In the rows, 128 means zero.
Facts:
μ(j130, j196); μ(j130, j845); μ(j154, j583); μ(j154, j221); μ(j154, j475)
μ(j158, j748); μ(j158, j17); μ(j172, j486); μ(j172, j634); μ(j172, j777)
μ(j172, j662); μ(j180, j748); μ(j180, j834); μ(j180, j536); μ(j195, j680)
μ(j195, j536); μ(j220, j830); μ(j266, j450); μ(j266, j859); μ(j266, j69)
μ(j266, j617); μ(j267, j621); μ(j267, j602); μ(j267, j529); μ(j277, j32)
μ(j277, j574); μ(j277, j621); μ(j277, j222); μ(j277, j790); μ(j277, j968)
μ(j295, j693); μ(j295, j954); μ(j295, j527); μ(j30, j407); μ(j30, j900)
μ(j30, j485); μ(j30, j814); μ(j342, j543); μ(j342, j760); μ(j363, j543)
μ(j363, j527); μ(j363, j441); μ(j377, j26); μ(j380, j261); μ(j380, j181)
μ(j380, j760); μ(j380, j790); μ(j388, j693); μ(j388, j484); μ(j388, j944)
μ(j391, j334); μ(j391, j450); μ(j391, j653); μ(j391, j69); μ(j405, j261)
μ(j405, j564); μ(j405, j876); μ(j405, j441); μ(j438, j34); μ(j438, j522)
μ(j438, j876); μ(j438, j858); μ(j438, j29); μ(j438, j790); μ(j438, j322)
μ(j480, j905); μ(j480, j543); μ(j500, j18); μ(j500, j576); μ(j500, j971)
μ(j500, j160); μ(j500, j617); μ(j525, j181); μ(j525, j396); μ(j532, j569)
μ(j532, j633); μ(j532, j727); μ(j532, j814); μ(j56, j680); μ(j568, j778)
μ(j608, j574); μ(j618, j675); μ(j618, j662); μ(j618, j889); μ(j643, j222)
μ(j643, j507); μ(j643, j856); μ(j648, j569); μ(j648, j633); μ(j654, j814)
μ(j676, j889); μ(j677, j32); μ(j677, j858); μ(j677, j991); μ(j679, j637)
μ(j679, j311); μ(j705, j889); μ(j707, j46); μ(j707, j343); μ(j707, j845)
μ(j741, j117); μ(j741, j29); μ(j741, j586); μ(j742, j227); μ(j742, j10)
μ(j765, j905); μ(j765, j662); μ(j77, j569); μ(j77, j693); μ(j77, j845)
μ(j773, j287); μ(j773, j198); μ(j800, j431); μ(j800, j146); μ(j805, j900)
μ(j805, j507); μ(j805, j10); μ(j809, j748); μ(j809, j407); μ(j809, j36)
μ(j809, j246); μ(j809, j967); μ(j809, j653); μ(j809, j954); μ(j842, j967)
μ(j842, j876); μ(j842, j441); μ(j842, j814); μ(j843, j318); μ(j871, j36)
μ(j871, j475); μ(j871, j396); μ(j907, j905); μ(j907, j629); μ(j916, j641)
μ(j916, j196); μ(j931, j758); μ(j931, j574); μ(j931, j858); μ(j931, j160)
μ(j935, j407); μ(j935, j507); μ(j952, j117); μ(j952, j26); μ(j952, j653)
μ(j952, j221); μ(j952, j858); μ(j952, j662); μ(j952, j617); μ(j961, j543)
μ(j961, j485); μ(j961, j28); μ(j972, j138); Λ(j10, d); Λ(j117, a)
Λ(j130, a); Λ(j138, a); Λ(j146, c); Λ(j154, d); Λ(j158, a)
Λ(j160, c); Λ(j169, b); Λ(j17, a); Λ(j172, d); Λ(j18, c)
Λ(j180, d); Λ(j181, b); Λ(j195, d); Λ(j196, d); Λ(j198, c)
Λ(j220, c); Λ(j221, b); Λ(j222, d); Λ(j227, b); Λ(j246, a)
Λ(j26, a); Λ(j261, a); Λ(j266, a); Λ(j267, a); Λ(j277, b)
Λ(j28, a); Λ(j287, a); Λ(j29, a); Λ(j295, b); Λ(j30, a)
Λ(j311, c); Λ(j318, a); Λ(j32, a); Λ(j322, b); Λ(j334, c)
Λ(j34, d); Λ(j342, a); Λ(j343, c); Λ(j36, a); Λ(j363, c)
Λ(j377, a); Λ(j380, d); Λ(j388, a); Λ(j391, b); Λ(j396, d)
Λ(j405, d); Λ(j407, a); Λ(j431, d); Λ(j438, a); Λ(j441, b)
Λ(j450, b); Λ(j46, d); Λ(j475, c); Λ(j480, c); Λ(j484, c)
Λ(j485, a); Λ(j486, d); Λ(j489, d); Λ(j500, c); Λ(j507, d)
Λ(j522, b); Λ(j525, a); Λ(j527, d); Λ(j529, b); Λ(j532, b)
Λ(j536, b); Λ(j543, d); Λ(j558, a); Λ(j56, b); Λ(j564, b)
Λ(j568, d); Λ(j569, b); Λ(j574, a); Λ(j576, a); Λ(j579, c)
Λ(j583, c); Λ(j586, b); Λ(j602, c); Λ(j608, d); Λ(j617, a)
Λ(j618, a); Λ(j621, d); Λ(j629, a); Λ(j633, c); Λ(j634, b)
Λ(j637, c); Λ(j641, a); Λ(j643, b); Λ(j648, b); Λ(j653, a)
Λ(j654, a); Λ(j662, a); Λ(j675, a); Λ(j676, a); Λ(j677, a)
Λ(j679, d); Λ(j680, d); Λ(j69, b); Λ(j693, c); Λ(j705, c)
Λ(j707, b); Λ(j727, a); Λ(j741, a); Λ(j742, d); Λ(j748, d)
Λ(j758, b); Λ(j760, b); Λ(j765, b); Λ(j77, b); Λ(j773, d)
Λ(j777, b); Λ(j778, b); Λ(j790, a); Λ(j800, a); Λ(j805, c)
Λ(j809, b); Λ(j814, a); Λ(j830, b); Λ(j834, c); Λ(j842, a)
Λ(j843, c); Λ(j845, a); Λ(j856, c); Λ(j858, b); Λ(j859, c)
Λ(j871, d); Λ(j876, c); Λ(j889, a); Λ(j900, b); Λ(j905, d)
Λ(j907, b); Λ(j916, a); Λ(j931, b); Λ(j935, a); Λ(j944, a)
Λ(j952, b); Λ(j954, d); Λ(j961, d); Λ(j967, a); Λ(j968, c)
Λ(j971, b); Λ(j972, b); Λ(j991, b)

Known rows:
[151 116 168  80 125 130 136  83 146 157 172  94 125 135 125 156 159  75
 161 136 187 164 164 146 156  95 142  99 146 155 123 125 159  84]: j486
[137 164 140 143 153 151 117 103 147 163 184 109 146 171 101 181 194 146
 176 130 149 145 137 110 154 116 106 107 153 164 107 116 148 110]: j377
[111 124  94  81 142 193 131 142 152  78 120 178 166 124 111 109 116  81
 134 126 134 123  78 159 129  60 176 173 130 129 102 110  99 154]: j221
[139 148 152 136 147 119 112 146 162 160 198 108 158 152 156 184 183 146
 168 152 180 162 139 124 163 136 108  86 158 149 107 156 173  67]: j608
[137 112 149 105 122 142 146  90 140 148 148  92 106 156 130 178 146  82
 139 129 171 110 154 126 123 121  98  94 147 153 122 102 136  86]: j222
[114 127 101  89 144 171 123 145 153  81 111 174 166 129 114 117 123  88
 117 137 136 126  92 148 144  66 162 180 133 102 115 138  94 164]: j536
[126 177 119 152 132 171 116 108 140 163 184 105 130 171 112 189 182 137
 158 142 140 120 133  94 144 124  96 102 157 139 112 105 150 115]: j525
[134 102 173  83 128 140 147  86 145 155 147  99 128 159 157 156 152  78
 133 134 188 142 165 129 148 109 123 100 158 132 122 101 158  68]: j527
[149 125 149 105 130 131 148 100 145 152 147  90  94 169 128 186 132  71
 115 142 191 115 155 109 136  90  88  99 151 137  97 140 133  72]: j507
[140 123 142 100 107 144 122  85 152 116 124  96 130 170 140 181 152  89
 122 146 177 161 156  75 151  89 124 114 149  92 141 149 129  76]: j36
[108 152  87 123 138 208 121 108 151  83 115 175 156 118 122 110 129  80
 107 126 142  86  78 142 138  62 164 178 139  87  96  97  97 145]: j634
[139 169  86 139 132 122 128 173  82 168 137 177 143 163 150 170 125 125
  94 139 149 116  84 144 119  91  80 152 138 142  72 176 151 118]: j805
[124 117 141  76 104 175 138  81 148 141 171  90 130 166 119 168 154  77
 128 142 176 148 152 141 139 105 163 104 159 132 135  82 155  98]: j629
[117 155 102 132 151 164 118 154 152  76 109 172 163 121 126 112 123  91
 150 121 150 147  78 141 152  62 162 184 124 109  77 158  85 157]: j858
[125 128 108 101 128 164 113 148 152  81 103 182 164 122 132 114 120 108
 116 142 142 151 103 131 155  62 163 179 116  78 118 169  90 152]: j971
[ 92 152 104 154 132 196 117 122 144 148 108 181 164  94  76 109 140 164
 171 140  88  79 115 142 151 109 139 165 137 120 121  94 108 157]: j77
[149 172 155 155 137 131 108 123 152 163 185  99 121 160 135 178 165 135
 169 138 174 123 143  84 155 120  87  88 160 136 102 124 155  74]: j154
[124 127 173 141 108 166 145 112 146 163 195 121 149 180 159 183 197 158
 130 122 136 175 159  73 166  77  93 135 114 112  86  86 172 117]: j342
[126 136 131 119 153 132 139  95 132  82 130  94 153 175 100 182 180  82
 176 118 143 124 149  70 129 101  94 138 114 148 119 110  99 142]: j574
[150 130 167  97 115 144 137  90 155 159 165 107 105 138 122 142 149  81
 138 137 179 137 160 136 148  97 132  96 162 152 113 105 163  68]: j431
[131 142 154 134 111 151 112  94 157 159 184 171 147 130 100 154 191 163
 184 157 125 106 162 141 159 147 153  88 167 148 143 100 164 109]: j130

Rows:
No name comes twice in this set of rows, the named rows included.
[140  89 175  99 104 172 149  89 140 157 160  86 132 178 165 173 156 102
 117 102 170 163 161  86 137  75  94 137 104 110 104  82 152 106] : j543
[149 126 102  80 140 145  69 175  76 166 147 183 139  93 128 190 192 127
 105  69 174 120  84 118  77  94 107 164  83  70 154 160 105 116] : j705
[128 121 183 143 111 157 149 106 132 156 197 115 109 186 155 192 181 143
 106 124 171 152 147  85 145 102  92 107 132 114  82  89 164  72] : j961

Now the same things, written a new way:
Known rows:
[152 110 116 149 102  80 160  97 136 130  97 105 150 102 119  95 125 115
 157 132  94 116  72  71 153  85 122 140 110  99 150 167 145 136 126 153
  95]: j169
[157 110 116 139  92  70 182  87 148 128 113 116 134 101 123  71 100 128
 168 129 102 141  65  79 160  71 126 147  91  93 166 155 147 108 132 144
 104]: j569
[187  48 120 182  99  84 167 125 165 101 134 103 144 116  88 102  94  96
 147 152  86 129  75  91 137  76 116 120 116 131 126 179 117 144 118 162
 109]: j954
[186  96 132 150  81  85 117 115 162 121 130 131 174  95  90  96 127 103
 181 138 125 120  72 107 136  88 118 156 134 124 126 159 121 153  81 150
 125]: j36
[157 101 120 151 112  93 167  94 126 143  87 105 162 107 109  97 129  99
 149 135  82 109  69  76 157  88 130 139 103 104 141 151 143 138 120 156
 103]: j760
[164  99 121 136  63  70 110 119 164  86 108 117 174  69  99  84 108  96
 171 134 138 134  90  97 129  75 137 165 123 108 125 175 105 161  79 127
 110]: j662
[166 110 115 137 107  77 165 105 144 152 114 105 130 103 117  66 111 103
 161 130  72 123  90  87 146  95 123 133 108  83 163 153 141 128 127 143
  91]: j707
[164 100 107 149  83  98 133 109 165 100 131 125 159 104  82 105 116  81
 152 158 120 111 121  55 142  85  94 130 113 110 118 139 120 101 122 166
 118]: j583
[160  99 109 149  86 104 135 106 164 101 127 123 156 101  83  98 117  79
 145 153 126 117 118  51 145  88  98 127 113 110 122 137 123 100 126 164
 125]: j602
[161 101 105 147  86 100 137 108 165  98 129 123 157 104  81  98 117  83
 148 157 125 117 119  53 144  87  95 128 114 111 120 140 121 100 123 167
 122]: j146
[146 109 113 147  99  76 157  98 133 122  96 103 149  99 119  96 124 115
 159 135  98 119  73  69 151  83 125 142 110  95 150 169 142 139 125 151
  97]: j634
[167 103 107 145  73  89 153  99 170  92 137 127 152 101  87  84 102  95
 155 146 134 132 119  54 150  72 104 136  99 112 133 135 121  79 130 161
 129]: j633
[151 106 116 153 108  79 162  92 132 135  92 107 159 103 114 102 125 116
 158 134  94 110  70  77 157  85 123 137 106 105 148 163 143 132 127 155
 102]: j564
[150 107 114 148 103  78 157  96 133 131  95 107 153 103 116  98 124 116
 159 135  96 115  72  76 152  83 122 138 109 101 150 167 144 137 129 155
  97]: j586
[193  90 139 143  85 104 134 123 147 146 107 118 198  89  84  70 120  67
 164 122  96 124 105 114 132  85 145 159 110 126 125 136 111 159  69 144
 137]: j342
[191  97 124 145  78  65 107 125 163 135 127 124 172  89 101  86 107  93
 191 131 121 113 104 123 125  87 116 150 134 111 137 165 102 160  87 137
 120]: j266
[164  98 107 149  84 101 136 108 164 101 129 125 159 103  85 100 118  79
 147 156 125 115 119  51 142  81  96 131 113 112 120 139 122 100 122 165
 124]: j198
[150 104 109 151 101  70 150  96 133 129  94 104 151 103 121 105 116 115
 165 137  98 106  74  78 151  85 119 142 115  91 150 171 138 139 130 151
  90]: j221
[165 118 105 159 101  63 160 111 129 150 111  94 155 109 120  95 128 119
 176 125  73  94 100  83 127  90 115 127 126 103 158 168 139 137 123 150
 102]: j809
[183  93 134 145  79  83 111 109 163 114 119 128 175  91  97  95 117  98
 178 136 139 128  76 108 138  86 124 156 128 118 130 163 112 155  88 145
 124]: j117
[157 111 110 146  99  72 156 104 132 150 100  95 148  97 119  79 119 109
 162 123  79 111 100  83 142  90 126 130 112  97 159 166 138 134 126 150
 102]: j972

Rows:
No name comes twice in this set of rows, the named rows included.
[137 106 104 150 100  76 152 100 142 151 111  82 154 102 104  55 139 107
 164 100  79 111  92  64 142  83 114 116 108 101 176 181 147 149 126 158
 133] : j56
[165 116 124 149  94  85 170 100 123 125 104  90 146  98 126 108 142 126
 152 133  88 127  83  73 137  88 125 146 123 106 148 170 147 126 126 163
 102] : j900
[178 116 129 138  79  64 115 112 183 125 110 135 181  43  86  62 128 104
 160 118  84 144  98 112 133 113 129 118 118 139 110 174  97 140  66 133
 112] : j676
[168 105 110 146  84 105 139 110 160  98 128 118 153  99  89 102 125  85
 140 156 121 123 123  53 139  90 101 132 121 113 119 141 126  97 124 171
 123] : j856
[188  90 137 146  82  82 106 109 162 149 110 124 186  86 100  84 111  89
 175 124 131 132 105 122 145  98 130 138 116 123 140 165 101 150  95 147
 139] : j438
[187  46 131 169  98 100 159 120 162  99 126  92 141 108  94 103 102  97
 129 150  97 152  93  89 141  87 124 119 117 129 127 188 117 143 125 172
 117] : j222
[171 101 109 142  90 100 147 114 175 109 147 136 139 108  75  81 103  77
 148 159 111 118 106  62 145  89  91 133 109 100 122 120 129  91 121 157
 113] : j693
[188  96 140 147  75  91 136 113 155 116 122 124 182  85  94  95 130 102
 169 134 124 133  79 105 134  80 135 164 124 131 123 155 120 144  77 152
 133] : j485
[168 117 111 148  80  56 188  91 138 144 112 102 149  92 131  69  97 132
 179 112  95 130 103  89 151  71 134 137  89 109 172 163 134 100 135 144
 116] : j532
[167  49 108 183  95  80 156 126 176 119 144  74 150 113  75  55 108  89
 150 109  84 130 101  73 130  72 108  94 114 135 151 203 123 160 119 169
 155] : j195
[168 113 115 132 100  73 175 105 152 154 122 113 125 101 118  48  98 111
 168 125  74 130  88  94 147  90 122 137 100  76 171 143 145 116 128 134
  94] : j77
[178  97 134 143  76  83 116 107 168 110 119 132 173  75  91  89 126 103
 166 133 125 139  72 104 137  89 126 154 122 123 124 165 113 151  81 145
 123] : j675
[200 106 139 158  57  64 154  95 153 118 127 128 190  78 108 100 112 133
 192 116 147 140  87 112 142  63 137 162 108 158 139 162 113 107  90 152
 152] : j814
[199  96 135 130  83  87 125 122 177 147 143 133 149  90  93  49 111  86
 172 130 106 144  88 122 131  97 120 152 125  98 140 143 116 144  86 135
 121] : j130
[190  92 137 137  77  87 100 112 162 144 112 120 177  84 104  80 112  87
 173 122 134 142 110 120 139  98 130 143 121 114 145 167 101 154 101 147
 137] : j677

Now the same things, written a new way:
Known rows:
[128  93 118 140 150 131 139 110  86 159 116 140 144 122 140]: j574
[166 142 139 104 104 123 138 147 135 121 131 115  83 109 130]: j295
[151 125 125  81  97 137 132 146 120 117 131 104  80 111 132]: j77
[115 159  84 147 115 100 110 138 120 110 130 123 149 152 122]: j195
[157 112 127 129 149 124 130 128  71 121 125 123 148 121 131]: j558
[149 126 143 139 114 131 106 129 173 143 122 124  94 103 147]: j227
[112 191 103 116 125 126 102 138 133 149 131 130 143 143 138]: j742
[135 109 117 153 154 112 129 128  85 106 127 126 132 106 120]: j17
[182 106 140 133 154 136 122 131  89 128 127 133 160 129 121]: j629
[ 49 131 139 161 122 124 120 105 141  85 131 122 118 134 109]: j834
[181 110 119 149 153 146 131 129 101 113 128 133 158 122 126]: j675
[146 105 126 128 153 125 124 122  82 123 124 122 149 122 130]: j318
[147 132 127 135 140 130 142 131  27 131 114 119 144 128 143]: j267
[147 140 130 115 149 132 132 137  36 137 126 133 117 108 118]: j654
[164  96 119 148 153 144 123 128 110 118 132 135 157 122 124]: j889
[176 108 135 146 107 146 119 135 186 110 133 130 122 111 137]: j634
[150 104 112 132 152 132 149 119 111 127 136 137 150 111 128]: j26
[148 100 128 140 105 134 136 133 180 128 128 135 108 111 137]: j586
[ 51 114 139 100 128 147 126 113 144  98 134 111 113 148 114]: j343
[155 150 137 119 143 126 148 146  18 134 123 134 121 113 117]: j842
[155 132 117  91 146 127 141 140  38 115 128 113 127 122 122]: j388

Rows:
No name comes twice in this set of rows, the named rows included.
[104 158  91 123 115 121 121 134 139 162 122 139 163 160 139] : j608
[154 171 139 114 148 132 129 137  24 135 126 125 119  99 123] : j30
[201 135 152 127  99 134 122 145 139 116 125 121 119 128 136] : j907
[171 137 125 125  88 129 149 127 125 127 118 124 119 113 145] : j931
[119 173 108 115 113 111 132 155 108 161 126 142 131 163 121] : j405
[134 119 124 143 159 117 136 130  95 122 134 130 125 100 123] : j246
[ 53 124 139 106 127 146 120 109 139 119 136 125 109 133 108] : j633
[151 102 129 140 115 130 144 131 232 121 138 132 110 109 143] : j221
[133  91 116 143 150 132 147 124  86 144 121 143 139 118 124] : j29
[147 139 116 148 146 112 136 134  51  97 125 121 139 113 121] : j158

